Here is a tiny trained network, its code and every weight. The questions are about switching its units off for an input and a class, where a switched-off unit gives its printed mean instead of its output.

import numpy as np


def w(rows, s, z=0):
    codes = np.array(rows[::2]) - 128.0
    scale = np.full(codes.shape[1], s)
    scale[-1] = z or s
    return codes * scale


def norm(h):
    return h / np.sqrt((h * h).mean(-1, keepdims=True) + 1e-5)


def f(y):
    return np.maximum(y, 0)


def log_softmax(a):
    a = a - a.max(-1, keepdims=True)
    return a - np.log(np.exp(a).sum(-1, keepdims=True))


def net(x, mask):
    res = np.array(x, float).reshape(1, 4) / 4 @ E
    u = 0
    for l in range(2):
        y = f(norm(res) @ A[l][:, :-1].T + A[l][:, -1])
        res = res + np.where(mask[u : u + 9], y, B[l][:, -1]) @ B[l][:, :-1]
        u += 9
    return log_softmax(norm(res)[-1] @ U[:, :-1].T + U[:, -1])


A, B = {}, {}
E = w([
[118,124,98,94,100,254],'x0',
[115,65,42,123,134,84],'x1',
[79,82,130,68,50,131],'x2',
[161,178,114,126,112,165],'x3',
],0.0094)
A[0] = w([
[120,122,98,120,126,161,83],'0.n0',
[123,119,137,131,175,141,103],'0.n1',
[119,48,190,123,140,35,40],'0.n2',
[114,103,177,103,125,234,98],'0.n3',
[139,143,103,133,126,109,74],'0.n4',
[105,87,180,122,152,72,54],'0.n5',
[111,138,108,86,9,178,3],'0.n6',
[110,29,6,114,138,154,30],'0.n7',
[110,88,102,86,48,163,86],'0.n8',
],0.015,0.0042)
B[0] = w([
[107,113,152,173,80,86,164],'0.n0',
[166,180,146,157,71,124,145],'0.n1',
[69,117,163,200,114,74,228],'0.n2',
[125,99,179,135,155,177,235],'0.n3',
[114,130,115,119,189,105,141],'0.n4',
[135,125,167,170,94,67,187],'0.n5',
[165,89,224,56,158,64,234],'0.n6',
[165,61,1,154,126,182,255],'0.n7',
[152,195,124,24,99,91,236],'0.n8',
],0.024,0.0092)
A[1] = w([
[118,159,195,165,198,173,87],'1.n0',
[130,109,102,179,107,200,120],'1.n1',
[68,155,165,124,98,200,54],'1.n2',
[45,165,149,179,101,104,53],'1.n3',
[137,108,41,121,98,162,85],'1.n4',
[175,249,87,134,162,138,103],'1.n5',
[73,152,40,93,152,107,3],'1.n6',
[122,114,161,168,115,240,104],'1.n7',
[91,198,128,50,80,180,160],'1.n8',
],0.02,0.0031)
B[1] = w([
[98,134,11,108,141,133,255],'1.n0',
[145,156,191,80,62,130,196],'1.n1',
[69,147,55,76,142,80,172],'1.n2',
[117,135,145,194,165,53,238],'1.n3',
[182,106,99,191,73,184,224],'1.n4',
[208,161,165,150,214,194,196],'1.n5',
[136,77,41,146,113,153,163],'1.n6',
[2,182,166,134,100,156,218],'1.n7',
[101,100,175,90,148,96,176],'1.n8',
],0.025,0.0086)
U = w([
[155,92,229,11,110,95,186],'0',
[9,200,105,68,132,173,103],'1',
[98,127,168,221,112,19,179],'2',
[186,198,123,154,209,175,85],'3',
[118,163,193,151,30,201,1],'4',
[194,68,52,144,32,170,200],'5',
],0.015,0.0047)

Each question gives the input, the list of numbers given to net, and the class t.
The units are the neurons (one row each of A and B). Each row of codes is followed by its name. A weight is (code - 128) times the scale printed after its matrix; where a second scale follows, it is the last column's (A, B and U).
mask holds one flag per neuron, layer by layer. A switched-off neuron (its flag False) gives its mean, the last column of its row in B, instead of its output. The means were averaged over made-up inputs and are rounded, as every weight is.
A unit's drop is (log p(t) with every unit on - log p(t) with that unit switched off) / (log p(t) with every unit on - log p(t) with every unit switched off).
The circuit of an input: a set's keep is (log p(t) with only the set's units on - log p(t) with every unit switched off) / (log p(t) with every unit on - log p(t) with every unit switched off). Starting from the 12 units with the biggest drops (on a tie, the unit counted first), units are removed one at a time, each time the one whose removal leaves the highest keep (on an exact tie, the one counted first), for as long as the keep stays at least 0.8.
circuit, biggest first: the units of the circuit, biggest drop first
k most important neurons: the k neurons with the biggest drops, biggest first
k most important neurons of layer l: the k neurons of layer l with the biggest drops, biggest first
drop when u is switched off: that unit's drop, to one decimal
input [1,0,-5,-1], class 3: 4 most important neurons -> (0.n3, 0.n7, 0.n2, 1.n5)
input [8,-5,1,5], class 0: most important neuron -> (0.n6)
input [-2,-2,-2,1], class 3: circuit, biggest first -> (0.n2, 0.n6, 1.n5)
input [5,-1,0,-5], class 0: 2 most important neurons -> (0.n8, 0.n6)
input [2,-6,1,6], class 1: 2 most important neurons -> (0.n3, 0.n8)
input [-2,-6,-3,4], class 3: 2 most important neurons of layer 0 -> (0.n3, 0.n7)
input [-4,0,-3,6], class 3: 2 most important neurons of layer 0 -> (0.n7, 0.n2)
input [-3,0,-3,6], class 3: 2 most important neurons -> (0.n7, 0.n2)
input [-2,6,5,-2], class 5: drop when 0.n7 is switched off -> 3.0
input [-3,6,2,1], class 5: drop when 0.n7 is switched off -> 2.4
input [8,-5,2,0], class 0: drop when 0.n6 is switched off -> 0.3
input [2,1,-1,-2], class 5: drop when 0.n7 is switched off -> 1.1
input [8,2,-6,-3], class 4: 2 most important neurons of layer 1 -> (1.n7, 1.n1)
input [7,-2,0,6], class 0: circuit, biggest first -> (0.n6)
